[134 136 135 137 133 149 151 129 142 145 136 147 144 149 145 144 133 152
 128 132 132 149 126 136 139 141 146 148 153 138 141 135 152 142 139 130
 137 142 133 133 141 154 132 142 133 138 138 141 139 136 146 141 127 146] = bes
[199 107 153 158 215  73  68 186  92  54 165  38 174 100  51 144 120  22
 183 192 119  79 244 117  77  81  47  98  26 121 149 133  33  75  87 150
  83  65 110 150  61  19 155  55 195 189 170 138 115 137  65  81 229  55] = kag
[136 138 136 138 134 148 151 130 143 145 138 146 143 149 146 145 134 150
 130 134 133 149 128 138 139 142 146 150 152 139 141 137 152 142 140 132
 138 142 134 134 143 152 134 143 135 138 139 142 140 137 146 141 130 146] = keve
[144 125 131 142 141 159 169 110 141 136 145 139 166 177 145 171 109 148
 113 136 104 169 124 126 115 134 140 179 160 130 146 130 163 131 123 112
 111 129 102 119 132 157 124 129 140 150 148 154 134 127 143 127 126 143] = vumi
[145 126 132 142 142 156 165 115 140 136 144 138 164 172 143 167 113 146
 117 137 108 165 127 127 118 134 139 173 157 131 146 131 159 131 125 115
 115 129 107 122 132 154 126 129 140 150 148 152 134 129 142 128 129 142] = dig
[ 98 150 126 113  93 120 113 133 137 150 111 153  78  98 149  91 158 145
 136 113 163 114 105 145 164 148 149 100 134 137 106 138 131 150 153 148
 165 155 168 137 159 136 136 160 105  91 102 108 135 133 140 151 108 145] = saro
[ 93 126 148  91 150 136 138 134 155 133 131  98 135 113 106 108 153 108
 113 160 120 133 145 113 105 150 158 102 159 149 140 136 165 148 163 145
 111 149  98 137  99  78 114 150 137 153 145 164 168 137 136  91 105 151] = penaz
[ 99 146 134 123  92 153 149 132 160 182 117 189  93 126 178 107 169 189
 133 128 174 143  91 158 187 171 183 126 178 152 122 147 172 176 176 152
 154 183 181 145 184 183 140 189 105  98 111 123 152 146 171 176  98 177] = dete
[ 99 165 134 123  92 153 149 132 160 182 117 189  93 126 178 107 169 189
 133 111 174 143  91 158 187 171 183 126 178 152 122 147 172 176 176 152
 187 183 181 145 184 183 140 189 105  98 111 123 152 146 171 176  98 177] = Bevov
order: [143 126 127 143 127 134 154 148 150 140 129 124 157 132 119 102 129 111
 112 123 131 163 130 146 130 160 179 140 134 115 126 124 169 104 136 113
 148 109 171 145 177 166 139 145 136 141 110 169 159 141 142 131 125 144]	vumi
dete?	[ 99 146 134 123  92 153 149 132 160 182 117 189  93 126 178 107 169 189
 133 128 174 143  91 158 187 171 183 126 178 152 122 147 172 176 176 152
 154 183 181 145 184 183 140 189 105  98 111 123 152 146 171 176  98 177]
order: [137 106 138 131 150 153 148 165 155 168 137 159 136 136 160 105  91 102
 108 135 133 140 151 108 145  98 150 126 113  93 120 113 133 137 150 111
 153  78  98 149  91 158 145 136 113 163 114 105 145 164 148 149 100 134]	saro
kag?	[199 107 153 158 215  73  68 186  92  54 165  38 174 100  51 144 120  22
 183 192 119  79 244 117  77  81  47  98  26 121 149 133  33  75  87 150
  83  65 110 150  61  19 155  55 195 189 170 138 115 137  65  81 229  55]

[ 90  51 210 171 224  26 210  65 146 225  78 156 171 156 223 131] = muza
[138 124 137 126 142 145 138 142 126 130 133 124 138 129 125 139] = Lil
[142 139 130 138 137 124 145 124 125 126 126 133 142 138 138 130] = tepu
[142 139 130 138 138 124 145 124 125 126 126 133 142 138 138 130] = desub
[146 142 130 141 140 118 149 120 119 123 123 135 144 142 141 128] = vore
[114 116 133 122 124 134 115 135 137 139 134 127 118 121 124 130] = lafa
desub?	[142 139 130 138 138 124 145 124 125 126 126 133 142 138 138 130]
vore?	[146 142 130 141 140 118 149 120 119 123 123 135 144 142 141 128]
order: [130 138 138 142 133 126 126 125 124 145 124 138 138 130 139 142]	desub
order: [130 142 139 130 138 137 124 145 124 125 126 126 133 142 138 138]	tepu

[119 135  84 133 144 150 128 135 130 139 139 125 131 160] = Dotu
[139 151 135 139 135 130 160 125 144 131 119  84 128 133] = rasi
[128 135 135 139 160 139 131 119 130 133 150 126  84 144] = duvun
duvun?	[128 135 135 139 160 139 131 119 130 133 150 126  84 144]
order: [144  84 126 150 133 130 119 131 139 160 139 135 135 128]	duvun
order: [160 130 128 133 144 135 139 139 131 125 150 135 119  84]	Dotu
rasi?	[139 151 135 139 135 130 160 125 144 131 119  84 128 133]
order: [133 144 139 125 130 128 119 139 131 135 150 160 135  84]	Dotu

[146 144 154 101 101  78 164 175  82 124 173 186 167 153 123 116 164 158
 118 182 102  76  93 146  93 184  94 166 123 112 157 113 145 163 192 154
 187 154  95 123 198 178  98 150 158 155 131 197  97 153  78 185 190  88
 167 199]  debez
[136 128 134 132 144 142 132 137 136 135 137 134 137 136 137 144 132 131
 140 135 143 135 140 135 140 135 133 138 142 138 130 127 143 143 135 133
 130 140 133 143 131 140 139 129 139 142 136 130 127 134 132 135 127 138
 135 128]  vibon
[129 128 128 130 130 130 128 127 130 129 127 127 128 128 130 129 128 128
 129 127 130 131 130 128 130 127 130 128 129 129 128 129 128 128 127 128
 127 128 130 129 127 127 130 128 128 128 129 127 130 128 130 127 127 130
 127 127]  ruf
[122 128 120 142 134 145 118 110 147 132 111 108 113 120 131 129 118 121
 130 108 135 150 140 123 139 108 144 113 127 134 122 141 117 111 105 121
 110 116 144 126 106 106 139 126 116 115 128 106 147 120 151 108 111 143
 115 107]  Tup
[127 130 125 143 140 148 122 117 148 134 117 113 119 124 134 135 122 124
 135 115 139 151 144 127 143 114 145 119 133 138 125 141 125 119 111 125
 114 123 145 133 110 115 142 128 122 122 132 111 146 125 151 114 114 146
 120 111]  Rebup
[128 205 139 160  49  66 169 112 121 143 103 141 114 126 120  47 168 180
  79 124  60 133  77 140  75 132 160 103  59 104 183 213  43  48 131 151
 176  75 160  47 180  69 104 195  93  62 130 183 217 139 165 131 208  98
 127 204]  nirev
[111 122 125 114 135 124 114 117 114 141 125 134 144 148 128 148 119 142
 143 113 125 140 133 115 117 130 145 145 119 115 110 125 122 111 123 122
 135 127 138 146 134 114 132 146 134 127 119 124 151 122 151 139 111 143
 120 125]  Vuv
order: [122 134 132 124 148 128 124 125 117 151 144 111 140 135 143 125 125 111
 114 119 123 113 115 133 114 119 122 138 125 117 127 146 145 114 143 125
 114 148 134 141 127 111 130 145 139 146 119 110 142 135 120 122 115 151
 134 122]	Vuv
order: [204 127  98 208 131 165 139 217 183 130  62  93 195 104  69 180  47 160
  75 176 151 131  48  43 213 183 104  59 103 160 132  75 140  77 133  60
 124  79 180 168  47 120 126 114 141 103 143 121 112 169  66  49 160 139
 205 128]	nirev
debez?	[146 144 154 101 101  78 164 175  82 124 173 186 167 153 123 116 164 158
 118 182 102  76  93 146  93 184  94 166 123 112 157 113 145 163 192 154
 187 154  95 123 198 178  98 150 158 155 131 197  97 153  78 185 190  88
 167 199]
order: [199 167  88 190 185  78 153  97 197 131 155 158 150  98 178 198 123  95
 154 187 154 192 163 145 113 157 112 123 166  94 184  93 146  93  76 102
 182 118 158 164 116 123 153 167 186 173 124  82 175 164  78 101 101 154
 144 146]	debez
order: [114 146 125 114 119 145 144 123 135 117 115 143 122 148 122 114 111 142
 117 113 125 124 115 148 127 134 138 133 125 125 145 146 111 114 132 135
 130 124 110 122 143 151 141 140 134 151 120 139 119 127 125 128 133 119
 122 111]	Rebup
ruf?	[129 128 128 130 130 130 128 127 130 129 127 127 128 128 130 129 128 128
 129 127 130 131 130 128 130 127 130 128 129 129 128 129 128 128 127 128
 127 128 130 129 127 127 130 128 128 128 129 127 130 128 130 127 127 130
 127 127]

[184 133 183 105 114 120] : bebok
[ 82 140 129 111 132 132] : rap
[184 105 119 183 133 114] : Som
[ 82 140 129 111 132  91] : bura
order: [114 133 183 119 105 184]	Som
Som?	[184 105 119 183 133 114]

[109 157 127 130 153 228] -> vis
[146 159 147 149 201 121] -> bokal
[218 160 155 115 218 148] -> duro
[212 158 169 124 205 140] -> dekon
[130 153 139 132 163 199] -> kato
[220 159 156 115 218 149] -> Nerip
[160 133 141 125 150 148] -> zipu
order: [201 146 159 121 147 149]	bokal
bokal?	[146 159 147 149 201 121]
Nerip?	[220 159 156 115 218 149]
vis?	[109 157 127 130 153 228]
dekon?	[212 158 169 124 205 140]

[141 152 158 132  83 152 205 129 121  96 184 135 135  93 107 179  79 127
 147 156 104 158 140 111  98 102 126 130  89  95 104 175 119 139 143 139
 127 101 151 174 147 128 149  99 169 120 164 131 134 124 119 108 122 155]  bizi
[142 142  97 123 125 116 149 137  76 136 130 138  91 134 121 100 137 129
  85  64  83  58 141 156 112 166  77 224 161 148 116 193 104 146 122 104
 100 131 150 100 139 112 122 185 113 176 129 103 139 114 112 133 104 129]  sasug
[123 173 136 137  54 185 164 117 151 109 231 145 162  88 105 194  58 147
 175 144 101  91 132 137 136 123 119 161  70 105 139 145  92 120 137 130
 136 101 208 142 179 102 124  81 150  95 138 128 125 114 126  93 103  98]  Zolo
[141 152 158 132  83 152 205 129 121  96 184 135 135  93 107 179  79 127
 147 156 104 158 140 111  98 102 126 130  89  95 104 175 119 139 143 139
 127 101 151 174 147 128 138 105 153  95 148 143 137 103  99 106 119 122]  popip
[136 144 150  78  74 117 159 129 136 126 203 133 164 140  80 171 106 124
 120 186 116 104 144 107 162 148 112 112 115 145 120 141 151 124  89  91
 109  95 137 115 162 102 112  92 131  78 107 135 136 108 107  98 119 120]  div
[149 129 166 137  76 146 148 142 161 116 224 138 150 141  64 185 104 134
 116 139  77 102 142  91 176 133 112 104 100 156 125 112  97 122 112 113
 100  83 136 100 193 130 139 131 137  58 114 123 104 122  85 121 129 129]  Zezo
[184 118 159 182  84 141 160 127 143  79 205 120 149 125  61 175 117 100
 124 127  68 165 133  79 145 109  98 126  82 125 121 171  95 133 144 124
 107  75 137 141 186 163 140 140 145  65 139 129 116 122  78 151 115 153]  Bute
[130  93  79 106 158  99 103 153 122 129 107 141 121 152 119 104 143 139
 158 184 137  98 152 105 119 143 139 132 111 151 179  95  95 138 101 128
 148 147 102 175  83  96  89 174 147 126 156 127 205 141 135 135 127 104]  Tuzu
[113 131 108 132 108 107 160 140 126 163  87 136  94 149 204 133  88 122
  95 158 185 174 112 141 106  92 158 140 174 122 144 175 176 158 131 132
 156  92 156 117  54  92 153 106 157 139  90 124 115 151 200  55 162 126]  nol
order: [ 79  83  89  93  95  95  96  98  99 101 102 103 104 104 105 106 107 111
 119 119 121 122 126 127 127 128 129 130 132 135 135 137 138 139 139 140
 141 143 143 147 147 148 151 152 152 153 156 158 158 174 175 179 184 205]	popip
div?	[136 144 150  78  74 117 159 129 136 126 203 133 164 140  80 171 106 124
 120 186 116 104 144 107 162 148 112 112 115 145 120 141 151 124  89  91
 109  95 137 115 162 102 112  92 131  78 107 135 136 108 107  98 119 120]
order: [103 135 127 129  99  93 105 147 119 104 153 135 175 102 143  95 156  96
 158 158 141 130 121 152 139 119 107  79 122 104 111 126  89 148 179 151
 147 132 139 174 141 127  98  83 143 128 101 184 106 152 205  95 137 138]	Tuzu
order: [129 129 121  85 122 104 123 114  58 137 131 139 130 193 100 136  83 100
 113 112 122  97 112 125 156 100 104 112 133 176  91 142 102  77 139 116
 134 104 185  64 141 150 138 224 116 161 142 148 146  76 137 166 129 149]	Zezo

[102 130 172 163 172 146 137  89 139 182 107 153 149] = liguf
[156 140 164 142 170 137  87 127 131 140 150 169 106] = loke
[183  90  52 123 149 204 113 127 118  31  73 148  91] = Laru
[150 164 170 169 127 131 156  87 140 142 105 140 137] = ralov
liguf?	[102 130 172 163 172 146 137  89 139 182 107 153 149]
ralov?	[150 164 170 169 127 131 156  87 140 142 105 140 137]
Laru?	[183  90  52 123 149 204 113 127 118  31  73 148  91]
order: [137 140 105 142 140  87 156 131 127 169 170 164 150]	ralov
loke?	[156 140 164 142 170 137  87 127 131 140 150 169 106]

[147 170 139 180 100 138 152 124 105 136]  duzem
[164 167 128 119 119 144  66 104 182 208]  Tesop
[133 193 170 129 101 142 100 135 126 132]  bib
[168 143 118 163 153 146 115 124 167 138]  zat
[165 165 136 134 102  49 116 220  69  62]  mefa
[147 170 139 180 100 138 152 124 105 158]  loda
[115 142 124 167 168 146 153 118 138 163]  vig
order: [163 138 118 153 146 168 167 124 142 115]	vig
vig?	[115 142 124 167 168 146 153 118 138 163]
loda?	[147 170 139 180 100 138 152 124 105 158]
duzem?	[147 170 139 180 100 138 152 124 105 136]

[108 116  42 129 157  93 139 150  56 102  91 153] -> vared
[116  64 126 104 138 208 180 103 129 124 143  67] -> magu
[ 61 132  83  97 137 101  88 142 107  36 144 101] -> Kuvok
[ 42  93 157  56  91 139 103 150 108 153 129 116] -> benes
[209  80 191 161 157 145 111 140 174 156 124 108] -> Vufut
[116  56 108 129 158 139  42 150 153  93  91 103] -> mato
[139 103 116 129  55 108 150  91 153 158  93  42] -> limer
order: [ 42  55  91  93 103 108 116 129 139 150 153 158]	limer
magu?	[116  64 126 104 138 208 180 103 129 124 143  67]
order: [ 91 153 158  93  42 139 103 116 129  55 108 150]	limer
Vufut?	[209  80 191 161 157 145 111 140 174 156 124 108]
order: [153  91 102  56 150 139  93 157 129  42 116 108]	vared
order: [ 42  56  91  93 103 108 116 129 139 150 153 158]	mato
order: [139  56  42  91 103 116  93 153 150 129 157 108]	benes

[152 113 116 140 167 156 113 164 147 180 180 159 161 168 139 174 171 113
 169 168 166 138 108 166 119 113 106 117 117 163 120 160 164 147 179 174
 139 128 156 190 110 149 176 131 111 157 166 121 164 113 146 181 165 177
 172 154 138] -> Rakip
[125 125 129 117 127  98 102 150 130 131 132 132 100 133 112 133 155 138
 127  97  98 131 137 167 112 100  98 174 109 128  98 175 141 130 132  80
 124 134 152 142 121 114 132 128 113 121  90 130 126  92 151 124 115 145
 114 127 135] -> noza
[134  49 192 111 133 119  35 105 125  94  38 138  39 178 138  78  64 127
  40  99  80 141 106  46  99 119  55 191  97 151  92 149 112 119  55  70
 180  97 145 132  65  54  63  75 166 152 144 163 180 157  35 108 184  57
 156 109  81] -> Pira
[ 80  98 144  99 144 170 127  97 149 122  78 149 177 120 118 136  87  78
 119 155 170 117  99  89 122 134 160  89 112 119 173  97 128 117 130 158
 103 108 101 165 129 134 128 148 106 123 152  95 134 138 130 139 126  64
 104  80 137] -> Gove
[125 128  88 126  73  59  83 152  68 108 152  71  42  95  66  83 158 135
 101  74  59 113 134 173 116  86  51 174  69 102  46 166  77 134 101  58
 143  88 150  59  99 111 107  83 108  65  73 122  84  87  72  67  99 135
 131 117  80] -> zenuk
[ 47  47 154  47 161  69  46 159 123 178  54 134  66 121  55 145  46 148
 174  63  69 182 175 120  45  47  59  88  78 173  64  85 117  55 174  85
  41 108  88 115  78  52 180 147  45  89  58 168 169  56  64 138  57 108
  44  58 145] -> Vid
[129 146  90 125  89  45  78 168  68 125 158  74  43  93  63  88 171 155
 120  58  45 131 158 190 112  78  46 191  60 119  42 183  94 122 113  66
 143  92 145  70  81  94 121  82 105  65  58 144 102  73  78  78  85 148
 128 121  89] -> bidu
[ 57  39 149  80 151 180 125  55 166  99  46 164 191 109 127 138  35  55
 106 152 180  94  63  35  70 134 178  38 119  99 192  49 105  78 119 144
  54  92  64 184 119 108 112 157  97 141 145  81 133 111 132 156  97  40
  75  65 138] -> tomol
[129 146  90 125  89  45  78 168  68 125 158  74  43  93  63  88 171 155
 120  58  45 131  98 190 112  78  46 191  60 119  42 183  94 122 113  66
 143  92 145  70  81  94 121  82 105  65  58 144 102  73  78  78  85 148
 128 121  89] -> nirop
[138 147 152 117 165 113 113 174 156 168 131 157 117 166 139 163 159 171
 169 111 113 168 174 180 140 106 113 179 156 172 110 180 190 138 164 116
 128 177 161 164 139 121 164 149 119 154 108 166 166 120 180 160 147 176
 113 146 167] -> Pevur
[147 147  56 181  39 156 174  47  63  30 165  56 153  54 123  44 141  48
  31 163 156  29  34  73 155 186 160 100  79  27 162  99  29 151  35 148
 178  43 102  65 117 167  34  62 172  84 163  49  45 153  78  59 127  64
 173 115  59] -> Gufo
[106  96 135 101 140 102  96 139 131 138 108 134 100 128 107 134 110 140
 141  97 102 140 140 135  96  95 100 130 122 138  99 130 126 105 138  97
  95 124 124 132 113  98 140 133 101 123  93 143 141  94 124 137 107 132
  96 112 134] -> Mivit
Mivit?	[106  96 135 101 140 102  96 139 131 138 108 134 100 128 107 134 110 140
 141  97 102 140 140 135  96  95 100 130 122 138  99 130 126 105 138  97
  95 124 124 132 113  98 140 133 101 123  93 143 141  94 124 137 107 132
  96 112 134]
noza?	[125 125 129 117 127  98 102 150 130 131 132 132 100 133 112 133 155 138
 127  97  98 131 137 167 112 100  98 174 109 128  98 175 141 130 132  80
 124 134 152 142 121 114 132 128 113 121  90 130 126  92 151 124 115 145
 114 127 135]
order: [135 108 134 116 102 111 131  42 122 125  99  95 152 128  88  84  87 158
  80  67  88 173 134 126 150 174 101  59  74  68  72  86  73  99 101 166
  71  65  83  69  66  58  83  59  59 113 107 117 135  77  51 152 143  73
  83 108  46]	zenuk
order: [160 179 164 120 149 117 121 119 147 174 111 113 176 164 139 177 156 167
 113 164 131 146 113 180 166 180 110 140 138 152 163 139 174 172 154 117
 180 156 166 190 138 169 159 171 108 116 113 157 147 168 161 106 165 166
 168 128 113]	Pevur
order: [ 92  64 184 119 108 112 157  97 141 145  81 133 111 132 156  97  40  75
  65 138  57  39 149  80 151 180 125  55 166  99  46 164 191 109 127 138
  35  55 106 152 180  94  63  35  70 134 178  38 119  99 192  49 105  78
 119 144  54]	tomol

[125  99 110 117 181  27 236 182 123  94]  Pesep
[204 108 158 214 136 173  48  80 247  67]  mimo
[115  93  54 210  44  83  47 129 132 192]  gizar
[201 108 158 214 139 175  51  83 211  67]  boto
[125 112  55 113 140  45 206  79 115  99]  daku
[161 129  99 169 195 128 240 204 101 118]  pago
[134 110  55  77  45  50 146  84 142 188]  sekos
[145 129 105 158 196 138 240 204 101 114]  nav
[100 141 126  94 137 198 218 191 104  74]  kazor
[164 243 164  96 182  91 190 181 172 194]  sedi
[207  99 163  78  50 112  43 118 105 158]  Gez
boto?	[201 108 158 214 139 175  51  83 211  67]
nav?	[145 129 105 158 196 138 240 204 101 114]

[135 132 119 126 132 129 128 136 130 126 122 128 134 132 127 117 132 127
 126 134 122 122 132 137 131 134 123 130 121 125 119]  gavo
[134 142 108 137 145 148 120 106 132 108 153 102 122 111 128 106 128 116
 132 133 129 125 136 130 134 116 126 133 139 128 128]  ganob
[ 85 126 176  62 103 132 176 126 146 123  97  94  88 136 139 145  80 176
 115 104 156 170  94 204 168 102 160 126 212 153 135]  vuvim
[125 125 131 140 127 127 123 121 125 130 137 131 128 123 128 139 129 123
 131 122 132 131 130 113 122 123 128 126 130 127 137]  tid
[133 139 128 122 133 130 128 126 153 116 120 137 145 136 125 148 102 106
 142 108 106 134 116 129 129 132 111 132 134 108 128]  Valo
[128 128 128 129 127 128 128 128 128 128 128 128 128 128 128 128 129 127
 128 127 127 129 128 129 129 129 128 128 130 127 128]  zar
[143 138 113 111 135 130 133 149 134 122 111 124 136 139 127  98 135 134
 123 143 114 115 132 158 137 145 119 135 116 125 104]  rala
[176 160  80  88 104 103 126 127  97 135 212  94 145 204 153 168 176  85
 176 139 156  94 136 170 146 132 123 102 126 115  62]  petod
order: [128 108 134 132 111 132 129 129 116 134 106 108 142 106 102 148 125 136
 145 137 120 116 153 126 128 130 133 122 128 139 133]	Valo
order: [126 212 153 135  85 126 176  62 103 132 176 126 146 123  97  94  88 136
 139 145  80 176 115 104 156 170  94 204 168 102 160]	vuvim

[114 173 123  71 185  29 139 110 109 181 140  84 149 179 144  77  92  97
  81 103 177 137  32 100 127 122 102 104  95 187  91]  kada
[ 29 137 109  77 114  84 140 104  97 156 127 114 100 142  91 177 179 122
  96  92 168 110 171 139  71 103 123  32 181 186 173]  dis
[114 173 123  71 171  29 139 110 109 181 140  84 149 179 168  77  92  97
  81 103 177 137  32 100 127 122 142 104  95 187  91]  kaz
[114 110 181 186 140 104 100 173 179 122  71 168  95 139 156  32 142 177
 114  84 103  91 127 171  92 123  97 109 137  77  29]  gileg
order: [ 29  32  71  77  84  91  92  96  97 100 103 104 109 110 114 114 122 123
 127 137 139 140 142 156 168 171 173 177 179 181 186]	dis
order: [179 186 103 100 114  29 140 173  84 177 181 137  71 139  91  92 104  32
 168  97 156  95 127  77 142 109 171 114 110 122 123]	gileg
dis?	[ 29 137 109  77 114  84 140 104  97 156 127 114 100 142  91 177 179 122
  96  92 168 110 171 139  71 103 123  32 181 186 173]

[105 182  96 110  78 163 134] = vopo
[117 177 189 221 121 124 136] = kipim
[117 146 113 135 117 129 124] = gaviz
[176 127 140 124  73 121 130] = tabo
[140 119 139 120  77 130 134] = Far
[156 127 116 135  97 133 178] = semu
[164 157 149 165 113 107 126] = Foror
[136 177 189 221 121 124 136] = besam
[128  96 133  98  94 128 174] = zupe
[117 146 113 135 119 129 134] = fer
[146 117 129 113 136 117 124] = Sos
[136 117 146 117 129 123 113] = fevim
order: [124 117 146 113 135 117 129]	gaviz
order: [129 124 117 146 113 135 117]	gaviz
order: [117 129 113 136 117 124 146]	Sos
fevim?	[136 117 146 117 129 123 113]

[148 117  58 159 200  95 156  59  82 154  95 103  63  68 130 130  52 237
 157 131 108 157  88 116  91 189 109 164 102 205 144 102  88  98 146]  zises
[148 117  58 159 200  95 156  59  82 154  95 103  63  68 130 130  52 237
  86  68 106 118 111 130 185 110  75  90  57  97 117  93 118 103 144]  retaz
[173 161 122 150 198 105 145  48  51 194  97 112  77 107 120 120  86 237
  63  58 151  89 127 117 170  77  88  55  76  95 112  92 144 132 119]  fiko
[ 88 102  95 146 109 164 156  52 237  63 130  58  82  95  88 200 130 157
 205 157 103  68 148 189 131  59 159  97 117 102 116 144 108  91 154]  Feb
[166 186 151 147 104 144 145 158 140 161  85 108 199 148 117 117 159 111
 119 166 178  84 145 166 110  64 155 108 208  80 108 183 171 181  92]  zivu
[165 144 106 149 191 125 134 100 103 163 118 107 126 134 134 134 113 184
 111 107 166 121 160 117 171 103 112 106  94  92 131 102 155 149 132]  Rinu
[156 119 105 197 172 141 187 147 184 125 123  94 144 161 166 166 167 158
 173 177 159 127  98 174 184  94 150 183 155  83 122 140 175 151 149]  sovad
Rinu?	[165 144 106 149 191 125 134 100 103 163 118 107 126 134 134 134 113 184
 111 107 166 121 160 117 171 103 112 106  94  92 131 102 155 149 132]
order: [ 52  58  59  63  68  82  88  88  91  95  95  98 102 102 103 108 109 116
 117 130 130 131 144 146 148 154 156 157 157 159 164 189 200 205 237]	zises

